In the rows, 128 means zero.
Facts:
babus {duluk=823, giplur=logadro, skopas=tele}
badrer {duluk=473}
balir {duluk=823, skopas=klinisem}
betren {duluk=473, giplur=pletam, skopas=drusogor}
binon {duluk=823, giplur=viton}
bisul {duluk=823, giplur=fliflek, skopas=klodrim}
bitan {duluk=823, giplur=skirun}
brustodu {duluk=823, giplur=draplon}
bruzon {duluk=473, giplur=betren, skopas=pesa}
budrom {duluk=473, giplur=ziklas, skopas=gribal}
butin {duluk=823, giplur=kladok}
dapum {duluk=473, giplur=grolobra, skopas=kerus}
debrum {duluk=823, giplur=flunur, skopas=moplafu}
dedo {duluk=823, giplur=gribal, skopas=trezon}
digrir {duluk=823, giplur=fenelen, skopas=tresak}
drabu {duluk=473, giplur=kegar}
draplon {duluk=823}
drasta {duluk=823, giplur=lesustur}
dratristes {duluk=823, giplur=nunul}
dreklas {duluk=823, giplur=trabre}
dritos {duluk=473, skopas=babus}
drusogor {duluk=473, giplur=flikis}
drutren {duluk=473}
dusen {duluk=473, giplur=bruzon}
fadrenu {duluk=473, giplur=vuza, skopas=fevul}
faklel {duluk=823, giplur=gruku, skopas=fenelen}
fastegros {duluk=473, giplur=pazom, skopas=bisul}
fenelen {duluk=473, giplur=fladru}
fepam {duluk=823, giplur=faklel}
fera {duluk=473, giplur=skagom, skopas=budrom}
fevul {duluk=473, giplur=debrum, skopas=skapum}
fladru {duluk=823, giplur=tiklal}
flaval {duluk=473, skopas=debrum}
fliflek {duluk=823, giplur=tresak, skopas=plegru}
flikis {duluk=473, giplur=pesa}
fluflamo {duluk=473}
flunur {duluk=473, giplur=koplan, skopas=zutek}
fudupu {duluk=823, giplur=plivek}
gebil {duluk=823, giplur=stebe}
gobre {duluk=823, giplur=dreklas}
gogrok {duluk=473, giplur=butin}
gotrel {duluk=823, giplur=drasta, skopas=trabre}
granom {duluk=823, skopas=pibrel}
gregopli {duluk=473, giplur=brustodu, skopas=ledu}
gremen {duluk=823, giplur=drutren}
gribal {duluk=823, giplur=klobo}
grobraflak {duluk=473, skopas=perus}
grolobra {duluk=823, giplur=budrom, skopas=flaval}
grubi {duluk=823, giplur=toski, skopas=stoflom}
grufozu {duluk=473, skopas=butin}
gruku {duluk=473, giplur=perus, skopas=dedo}
grupek {duluk=473, giplur=klodrim, skopas=digrir}
katu {duluk=823, giplur=zaflin}
kegar {duluk=473, giplur=tikik, skopas=gregopli}
kerus {duluk=823, giplur=staflos, skopas=fadrenu}
kile {duluk=473}
kladok {duluk=473, giplur=tritik, skopas=pletam}
klatik {duluk=823, skopas=pluflol}
klili {duluk=473, skopas=stegis}
klinisem {duluk=823, giplur=gregopli}
klobo {duluk=823, giplur=stipler, skopas=fepam}
klodrim {duluk=473, skopas=badrer}
klukona {duluk=823, giplur=fepam, skopas=gebil}
koplan {duluk=823, giplur=zulo, skopas=brustodu}
kubror {duluk=823, skopas=zuvu}
ledim {duluk=473, giplur=zutek, skopas=betren}
ledu {duluk=473, giplur=vadraru, skopas=skivo}
legibak {duluk=823, giplur=ledu}
lekepum {duluk=823, giplur=fevul}
lesustur {duluk=823}
lipustel {duluk=823}
logadro {duluk=473, giplur=tratir}
lugil {duluk=823, giplur=zuvu}
mefla {duluk=823, skopas=skuva}
mever {duluk=473, giplur=treti}
mitram {duluk=823, giplur=gremen}
moklekis {duluk=473, giplur=trolam}
moplafu {duluk=823, skopas=stebe}
nibres {duluk=823, giplur=plesti, skopas=vapakul}
nunul {duluk=823, giplur=veklus, skopas=koplan}
pazom {duluk=473, skopas=gotrel}
perus {duluk=473, giplur=klili, skopas=granom}
pesa {duluk=473, giplur=stoflom, skopas=rastek}
pibrel {duluk=823, giplur=drabu, skopas=stigul}
plegru {duluk=823, giplur=klukona, skopas=bruzon}
plesti {duluk=473, giplur=ledim}
pletam {duluk=473, skopas=tusu}
plidir {duluk=473, giplur=grupek}
plivek {duluk=823, giplur=pibrel, skopas=toski}
pluflol {duluk=473, giplur=nibres, skopas=mefla}
puson {duluk=473, giplur=granom}
raklasal {duluk=823, giplur=grufozu, skopas=kegar}
rastek {duluk=823, skopas=ziklas}
revus {duluk=823, giplur=selom}
rokulim {duluk=473, giplur=skivo, skopas=dapum}
ruteru {duluk=823, giplur=stegis, skopas=ledim}
seklek {duluk=473, skopas=stipler}
selom {duluk=473, skopas=nunul}
siklak {duluk=473, giplur=binon}
sini {duluk=823, giplur=bisul, skopas=tratir}
skagom {duluk=473, giplur=klinisem}
skaplo {duluk=823, giplur=mever, skopas=viton}
skapum {duluk=823, skopas=raklasal}
skati {duluk=473, skopas=klukona}
skirun {duluk=823, giplur=skapum, skopas=kubror}
skivo {duluk=473, giplur=lipustel, skopas=sini}
skunir {duluk=823, giplur=pluflol, skopas=fliflek}
skuva {duluk=823, skopas=seklek}
staflos {duluk=823, giplur=trezon}
stebe {duluk=823, skopas=fera}
stegis {duluk=823, giplur=klatik, skopas=draplon}
stigul {duluk=823, skopas=skati}
stipler {duluk=823, giplur=tusu, skopas=zonuk}
stoflom {duluk=823}
stoskir {duluk=823, giplur=balir, skopas=vuskes}
tele {duluk=473, giplur=siklak, skopas=grolobra}
tikik {duluk=823, giplur=drusogor}
tiklal {duluk=823, giplur=babus}
togrer {duluk=473, skopas=skunir}
toski {duluk=473, giplur=bitan, skopas=kile}
trabre {duluk=473, giplur=revus, skopas=klobo}
tratir {duluk=823, giplur=mefla, skopas=grufozu}
tresak {duluk=473, giplur=stoskir, skopas=kladok}
treti {duluk=823, giplur=fastegros, skopas=skaplo}
trezon {duluk=823, skopas=grubi}
tritik {duluk=823, giplur=legibak, skopas=vekin}
trolam {duluk=473, giplur=ruteru, skopas=selom}
truser {duluk=473}
truti {duluk=823, skopas=fudupu}
tusu {duluk=823, giplur=puson, skopas=logadro}
vadraru {duluk=823, giplur=grobraflak}
vapakul {duluk=473, giplur=gebil, skopas=skirun}
vekin {duluk=473, giplur=badrer, skopas=nibres}
veklus {duluk=823, giplur=skati}
visto {duluk=473, giplur=fluflamo, skopas=mever}
viton {duluk=823, giplur=togrer}
vuskes {duluk=823}
vuza {duluk=473, skopas=tritik}
zaflin {duluk=473, giplur=truser, skopas=rokulim}
ziklas {duluk=473, giplur=fudupu}
zonuk {duluk=823, skopas=faklel}
zulo {duluk=823, giplur=kubror, skopas=klili}
zutek {duluk=823, giplur=raklasal, skopas=dritos}
zuvu {duluk=823, giplur=gotrel, skopas=truti}

Known rows:
mefla: [168  93 136 125 116 133 127 135 125 155 121 143 140 122 134 101 133 104
 118 136 134  96 133 122 110 150 116 134  87 136 130 122 118 150  91 170
 148  97 128 125  48]
plegru: [123 100 131 135 124 133 117 131 149 111 116 130 137 120 112 120 148  92
 140 113 128 153 147 111 120 147 116 141  91 168  93 149 124  89 146 125
 175 149 103 109 127]
trolam: [138 156 126 130 131 142 130 121 114 108 135 118 126 139 113 133 117 157
 126 125 108 122 138 150 132 119 132 143 167 114 152 122 153 104 139 162
 139 138 147 145 154]
truti: [130  83 126 127 128 133 124 132 137 144 137 145 122 127 130 118 128 115
 120 114 157 135 134 118 117 152 129 131  94 134 125 139 101 148 106 100
 179 129  90 132 116]
zuvu: [132  76 122 127 130 138 124 130 137 151 144 142 118 130 132 118 126 122
 117 112 165 135 136 118 111 159 133 135  91 131 130 143  95 152 103  89
 193 133  85 138 116]
kubror: [140  73 119 129 129 135 128 131 132 173 150 139 114 134 131 115 120 117
 118 113 170 130 136 113 117 172 135 132  78 123 146 143  91 164 100  78
 203 120  74 146 106]
klili: [145 154 126 133 130 140 134 123 109 123 138 116 127 140 110 130 112 145
 127 133 106 120 136 148 142 130 131 139 153 110 165 120 155 107 139 160
 148 123 141 149 145]
klobo: [127  91 132 128 125 131 123 135 139 127 125 148 135 119 128 118 136  99
 131 128 139 136 130 120 124 145 119 130  97 144 115 138 116 135 117 120
 166 123 101 124 114]
stoflom: [127  85 121 139 132 107 147 135 115 169 118 140 115 110 133 115 126  98
 113 129 149 129 104 113 145 129 148  95  97 132 108 113  84 170 110  75
 126 110 155  88 114]
brustodu: [120 118 127 123 125 111 128 134 142 165 122 124 130 117 153 129 139 111
 140 138 145 126 111 102 118 128 127 112  95 140 107 134 107 154 130  93
  88 116 125 116  99]
tikik: [105 111 129 135 127 104 133 125 127 133 123 138 116 111 134 128 136  97
 102 100 141 141 105 108 145 113 132 105 115 128  97 118  90 150 111  78
  88 137 140  88 109]
nibres: [123  66 123 127 136 153 119 140 136 130 141 133 118 134 137 125 134 135
 103 124 183 161 140 113 139 162 136 127 121 125 124 157  90 170 141  58
 252 137  76 159 130]
gremen: [121 118 127 124 125 111 127 134 142 160 122 126 129 117 152 129 139 112
 138 137 145 126 112 103 119 127 127 112  98 140 106 133 106 153 127  94
  90 119 125 114 102]
dedo: [120  91 133 126 125 134 118 133 143 111 123 149 135 119 129 121 140 108
 128 121 140 139 132 123 116 139 119 137 107 149 103 139 115 126 119 123
 167 138 105 122 121]
tiklal: [123 123 126 124 121 109 129 130 142 175 123 127 129 119 155 124 138 113
 151 133 140 108 107 105 104 120 128 120  89 144 109 129 103 147 109 101
  63 115 127 110  92]
zaflin: [136 155 127 131 132 140 131 121 112 107 134 119 126 140 113 133 116 155
 124 128 108 124 134 151 133 120 132 141 164 113 151 120 152 101 139 163
 139 137 144 145 154]
lipustel: [125 117 127 125 124 109 131 135 137 172 124 124 129 118 149 127 136 102
 139 140 145 124 110 101 127 134 127 109  88 136 116 130 106 159 125  91
  94 107 119 118  95]

Rows:
No name comes twice in this set of rows, the named rows included.
[122 163 119 139 136 117 145 116  98 123 130 107 108 128 124 141 115 159
 104 112 112 122 110 140 149  94 155 115 181 102 135 102 125 123 137 118
  77 148 197 107 154]	drusogor
[130  98 131 138 123 129 122 132 144 125 118 128 136 124 106 116 144  81
 138 116 127 150 147 110 133 153 114 136  79 162 105 145 124  96 141 122
 177 136  98 109 119]	stigul
[109 117 139 142 120 117 120 117 147  85 122 130 123 132  83 121 148  71
 100  66 121 172 163 108 160 142 103 128  97 142 101 136 122  90 120 115
 140 159  77  87 119]	pibrel
[109 162 142 138 136 117 139 103  97  61 142 148 116 147  93 132 114 143
  83  92  94 152  97 172 166  82 128 126 177  96 142  94 134  77 124 163
  86 159 130 138 172]	kegar
[106 131 132 123 124 102 127 120 151 137 123 119 114 143 126 126 142 124
 104  93 155 143 150 102 137 127 122  99 109 121 109 127 106 164  98  87
  68 135  88  95 110]	fudupu
[144 156 125 135 130 139 134 122 110 121 135 112 127 140 107 130 114 144
 129 131 105 122 138 146 142 132 131 139 151 113 160 122 155 103 143 160
 146 126 141 145 147]	togrer
[130  93 132 130 124 130 123 135 139 129 124 143 135 121 125 117 135  95
 132 126 138 137 133 118 126 149 118 130  91 145 115 138 116 129 121 119
 168 121 100 123 111]	tusu
[130 156 135 130 135 131 135 116 107  95 138 135 128 147 113 130 114 158
 122 133 103 132 108 165 136 103 130 134 158 111 150 111 148  88 138 174
 115 137 132 160 164]	skivo
[109  89 136 133 131 150 113 144 142  81 111 131 139 126 124 124 154 107
 123 132 149 171 141 114 153 137 117 130 135 155  87 157 115 125 173  92
 223 144  99 131 137]	skunir
[141 158 125 136 130 142 130 121 116 107 132 105 128 141 103 132 120 146
 133 126 101 130 146 143 137 130 130 146 152 124 149 128 159  79 154 162
 150 141 144 139 154]	perus
[121 121 127 125 121 112 129 132 140 176 121 127 130 122 156 121 140 113
 153 136 142 106 106 105 110 117 128 119  95 144 109 129 100 154 112  96
  66 114 126 110  92]	legibak
[106 149 123 125 126 146 124 136 121  94 132 153 131 113 123 145 110 128
 142 140 106 111 145 157 149 119 128 141 196 103 160 123 164 154 104 138
 142 112 150 124 181]	flaval

Now the same nodes, written a new way:
Known rows:
drutren: [157  88 153 168  87 101 135 153 125 176 143 144  61 150 103 123 136  46
 115 110 125  85 135 155 131  93 121 118 152 137 111  97 142 149 127 137
  42  98 132 114 124 101]
balir: [163 126 169 156 148 114 157 148  74 155 155 144  90 108  61 119 135  82
 124 116 125 120 160 157 119 130 115  92 169 129 114  89 105 113  74 128
  76 158 136 136 120  94]
dratristes: [168 112 160 158 134 107 124 157  70 150 166 140  78 113  75 113 139  88
 126 117 123 100 183 145 116 142 103  93 158 125 102  88  98  81  95 112
  68 143 134 125 125  77]
truser: [154  93 161 169  80  92 126 141 114 174 132 138  72 143 111 112 121  32
 120 111 121  95 129 140 126  93 123 126 155 143 112  95 134 147 118 146
  43  90 126 101 133 106]
seklek: [158 113 166 157 104 111 134 148 133 160 134 152  72 137  98 135 146  37
 110  91 142 123 127 167 135  83 118 125 149 154 127 100 166 156 107 134
  63  96 144 124 113  93]
stigul: [163 140 182 152 146 108 143 135  69 150 145 141 106  98  65 111 123  62
 125 107 129 141 154 147 119 128 112 101 170 144 120  90 104 111  57 135
  83 150 136 125 125  94]
debrum: [120 130 181 174 149  88 158 159  76 123 176 159  89  92  84 115 146  84
 120 145 154 105 197 159 122 125 126  97 160 138 122  82 127  73  91 125
  91 162 178 130 134  98]
bitan: [167 112 158 159 134 108 124 158  70 149 166 141  77 112  74 113 140  89
 126 116 123 102 184 145 115 143 104  92 158 124 103  88  99  79  96 113
  68 144 134 125 125  77]
skaplo: [160 127 166 150 147 109 132 155  71 132 157 146  84  99  73 124 148  87
 125 111 134 123 178 154 115 137 110  99 158 134 111  87 116  89  85 114
  80 149 144 135 119  81]
klili: [149 106 161 159 101 104 143 149 126 155 132 151  69 133 103 137 146  44
 113 104 139 114 131 165 130  84 128 124 152 148 122  95 164 159 112 140
  58 103 145 125 117 105]
bruzon: [146 115 168 155  92  95 103 145 116 134 125 147  74 118 121 128 143  31
 118  96 145 130 142 147 126  91 120 139 144 160 122  94 168 131 113 132
  65  83 149 110 126  91]
digrir: [168 132 180 149 143 122 131 140  71 113 156 136  99  91  79 117 140  75
 117 115 123 129 183 139 106 128 119 102 169 148 124  97 121  89  85 120
  84 147 145 130 124  72]
grobraflak: [163 110 170 160  95 106 147 140 123 142 134 134  77 126 108 130 137  39
 114 110 129 110 131 146 123  85 141 125 159 161 135 101 163 158 120 150
  59  92 143 114 128  90]
plivek: [162 149 173 138 143  89 143 146  74 133 145 147  91  98  84 132 162  79
 124 109 130 106 165 158 108 139  91 101 174 140  99  87 116  84  79 100
  74 149 145 131 114  78]
logadro: [145  66 153 166  89 121  96 147 122 146 149 149  53 145 125 116 142  51
  96  96 121  87 165 141 117  87 111 124 143 140 109  95 150 123 138 110
  38 104 135 114 115 110]
skunir: [172 139 179 147 138 119 131 145  73 119 153 139 101  91  75 119 142  72
 126 123 127 134 181 143 111 131 120 104 168 146 123 100 121  88  87 126
  87 140 143 131 126  63]
pletam: [162 112 172 157  94 111 143 138 127 142 131 140  82 126 108 128 137  34
 111 111 128 115 132 150 123  81 136 128 162 160 133 106 165 157 117 147
  59  95 142 117 124  90]

Rows:
No name comes twice in this set of rows, the named rows included.
[149  75 151 166  87 114  99 152 123 150 148 148  53 145 121 119 143  50
 103  98 124  88 161 144 120  90 111 125 143 141 109  95 150 122 138 113
  42  98 137 112 117 101]	fenelen
[169  96 141 148  96  89 133 154  92  95 117 117  52  96 129 154 158  74
 127 105 131 111 137 130 104 108 161 128 143 153 126  77 180 159 136 146
  57  79 142 118 135  93]	ledu
[121 140 185 170 147  79 164 155  77 126 170 157  92  92  88 118 152  81
 119 144 150  96 190 160 118 127 117  96 167 140 117  83 126  71  90 118
  87 163 177 126 132  97]	grolobra
[165 116 149 134 146 111 163 147  53 129 127 140  82  90  65 141 147 102
 132 127 115 129 152 153 100 141 135  96 175 114  98  78 110 133  77 133
  67 166 121 152 116 117]	skapum
[107 113 178 177  90  69 134 149 117 128 141 155  77 113 132 120 141  32
 114 133 157 100 158 149 128  83 137 136 150 161 126  86 172 117 123 143
  69  98 174 104 141 112]	tele
[153 110 160 141 150 123 129 145  61 114 145 147  81  92  79 128 150  95
 115 110 125 128 180 147 100 131 118 101 165 127 105  81 119 101  82 108
  73 166 135 145 111 110]	tratir
[142 137 171 154 131 106 136 167  78 136 157 164  96  99  63 124 150  75
 140 154 147 138 189 169 127 133 121 105 161 124 108  97 123  74  90 134
  93 147 153 144 127  69]	zutek

The same nodes again, as new rows of numbers:
Known rows:
drasta: [140 171 124 140 172 124 127 120 110 176 105 112 109 152 127 121 131 140
 129 149 140 102 155 138 146 138]
trolam: [128 114 149 140  91 141 135 106 117  97 131 138 135 118 119 102 125 124
 145 121  90 146 113  80  69 167]
bitan: [145 171 124 142 171 124 127 120 111 171 105 112 108 152 126 120 132 140
 132 151 138 100 158 135 146 136]
perus: [129 120 124 153  74 142 134  93 116 112 135 133 140 113 122 106 142 126
 144 115  82 143  77  64  79 176]
truser: [108 125 164 131 159 144 139 107 114 148 128 129 106 124 132 117 126 106
 147 141  94 162 130  95  47 186]
stoskir: [145 162 104 145 108 120 124 122 110 149 108 115 135 145 120 107 127 154
 125 125 140  99 135 135 161 127]
ziklas: [119 126 178 135 156 147 136 106 118 148 131 131 116 113 131 126 128 111
 168 166  87 139 135  83  52 177]
skunir: [151 172 108 157  93 126 126 107 112 152 113 117 145 133 116 108 137 166
 122 125 132  95  96 116 185 126]
nibres: [167 184  92 138 144 150 143 142 107 112 101 157 181 143 139 102 107 170
 130 108 151 111 126 181 168  89]
klili: [114 114 136 137  82 140 135 109 114 112 132 133 138 115 125 101 123 122
 138 110  95 156 105  90  64 172]
fenelen: [131 107 196 133 176 134 136  92 114 144 124 135  98 137 129 111 121 106
 135 152  81 157 143  88  55 158]
betren: [123 116 149 139  92 142 135 107 117 105 131 136 135 117 122 103 124 123
 145 120  92 150 111  84  66 169]
tele: [105 108 186 135 115 140 128 141 132  64 119 118 146 135 102 104 128 128
 152  89  82 161 106  78  45 160]
skagom: [122 121 164 137 162 145 139 105 118 126 126 133 103 126 129 116 130 108
 151 149  86 150 136  84  51 180]
debrum: [126 149 118 143 127 119 114 159 126  89  94  94 146 172 103 107 137 155
 132  84 128 103 128 122 129 116]
klinisem: [145 170 121 142 174 125 127 119 110 171 104 112 107 155 126 121 133 138
 132 153 137  98 158 134 145 137]
revus: [141 170 123 141 171 124 128 120 110 177 105 111 110 151 127 121 130 139
 130 150 139 102 155 137 145 136]

Rows:
No name comes twice in this set of rows, the named rows included.
[118 119 135 135  92 143 137 113 111 120 131 139 144 116 128 104 119 121
 142 107  97 160 110 100  65 171]	vuza
[117 117 148 132 157 144 139 106 115 128 126 130 103 128 132 116 134 104
 153 144  89 150 133  85  46 182]	puson
[138 160  98 137 103 113 123 115 105 155 109 112 143 142 120 104 115 152
 112 124 148 104 132 141 149 125]	klatik
[168 202  96 151 103 121 126 130 109 136 105 144 167 139  99 112 121 152
 137 112 155 114 154 158 169 145]	tritik
[142 166 109 140 175 123 126 124 112 161 101 109 106 159 127 121 137 136
 134 147 135  96 155 132 138 137]	gribal
[153 145  88 113 131  87 121  78  98 123 107 110 153 139 114  92  85 145
  80 168 158  94 151 137 105 102]	skuva
[140 174 125 145 170 124 127 117 109 183 106 111 110 148 127 122 134 141
 131 151 136 102 145 133 150 141]	gebil
[154 168  83 157  93 122 123 108 110 151 112 114 138 141 119 111 145 157
 125 125 129  88 105 113 175 134]	klukona
[150 148  92 120 122  93 122  87 100 129 107 110 150 140 115  94  92 146
  87 158 156  96 148 138 115 107]	zonuk
[137 165  97 143  91 118 124 123 106 163 111 114 144 140 120 106 123 156
 117 113 145 106 122 139 162 127]	trezon
[147 180  95 165  78 122 124  99 107 187 117 111 150 127 118 114 147 165
 117 116 129 101  73 111 193 139]	stigul

Now the same nodes, written a new way:
Known rows:
kladok: [ 80 101 142 129 102 108 118 126 181 127 134  63 150]
kubror: [140 124 122 121 170 130 114 141  85 140 133 161 110]
trezon: [149 157 125 136 172 141 119 121  83 154 129 139 111]
dedo: [169 116 107 132 156 149 154 126  76 148 104 152 132]
stegis: [172 145 110 139 166 139 144 121  98 128 123 127 121]
draplon: [160 155 123 150 160 133 157 128 105 141 163 137 100]
plesti: [ 96 116 147 118  83 126 120 131 179 120 126  86 131]
fastegros: [ 59 112 170 138  84 122 106 120 132 149  71  34 153]
ledu: [119 137 144 120  77 110 119 128 206  84 157 105 135]
rastek: [134 117 104 123 178 126 130 136  96 124 137 185 122]
flikis: [102 117 150 117  84 126 100 128 177 134 141  74 136]
babus: [155 149 116 139 153 138 145 125  77 134 100 153 113]
mefla: [138 143 110 141 169 120 130 127  95 123 118 143 112]
seklek: [ 95 116 147 124  85 120 113 126 177 124 134  84 138]
viton: [214 182 133 155 123 160 185 117  90 143 152 133  93]
skati: [ 43 120 141 145 105  98 117 123 174 147 140  55 138]
drasta: [155 135 111 132 167 135 129 128  89 138 127 153 127]

Rows:
No name comes twice in this set of rows, the named rows included.
[201 174 137 131 130 175 160 129  89 150 158 180  88]	fepam
[137 163 178 112  40 157 110 123 159 135 129 111 116]	trabre

